Read these off the row that follows.
1) Find the entry just left of 131.
2) Find the entry just right of the centre entry.
3) Find the entry just left of the smallest entry.
[149 143 131 137 124 145 132 132 130 134 125 149 128 136 137]
1) 143
2) 130
3) 137

Questions about the matrix below. Rows and columns are numbered from 1.
1) What is the entry at row 1, column 1?
2) What is the entry in row 2 and column 1?
3) What is the entry in row 1 and column 2?
4) What is the entry in the bottom-right corner?
5) What is the entry in row 3 and column 1?
6) What is the entry in the top-right corner?
7) What is the largest entry?
[[146 113 137 123 126 122 121 147 131 124 129 121 122 116 128 129]
 [110 106 129 136 126 127 128 133 130 128 114 129 145 113 120 131]
 [124 143 129 133 143 116 125 127 134 129 143 131 126 127 131 122]
 [143 122 145 126 126 125 126 143 135 140 113 133 129 138 120 124]
 [128 121 121 126 135 132 138 129 142 139 125 112 120 126 121 135]
 [125 127 128 125 131 148 126 133 139 127 138 108 130 133 134 134]
 [126 124 134 117 120 135 140 130 121 129 119 114 126 132 133 116]]
1) 146
2) 110
3) 113
4) 116
5) 124
6) 129
7) 148
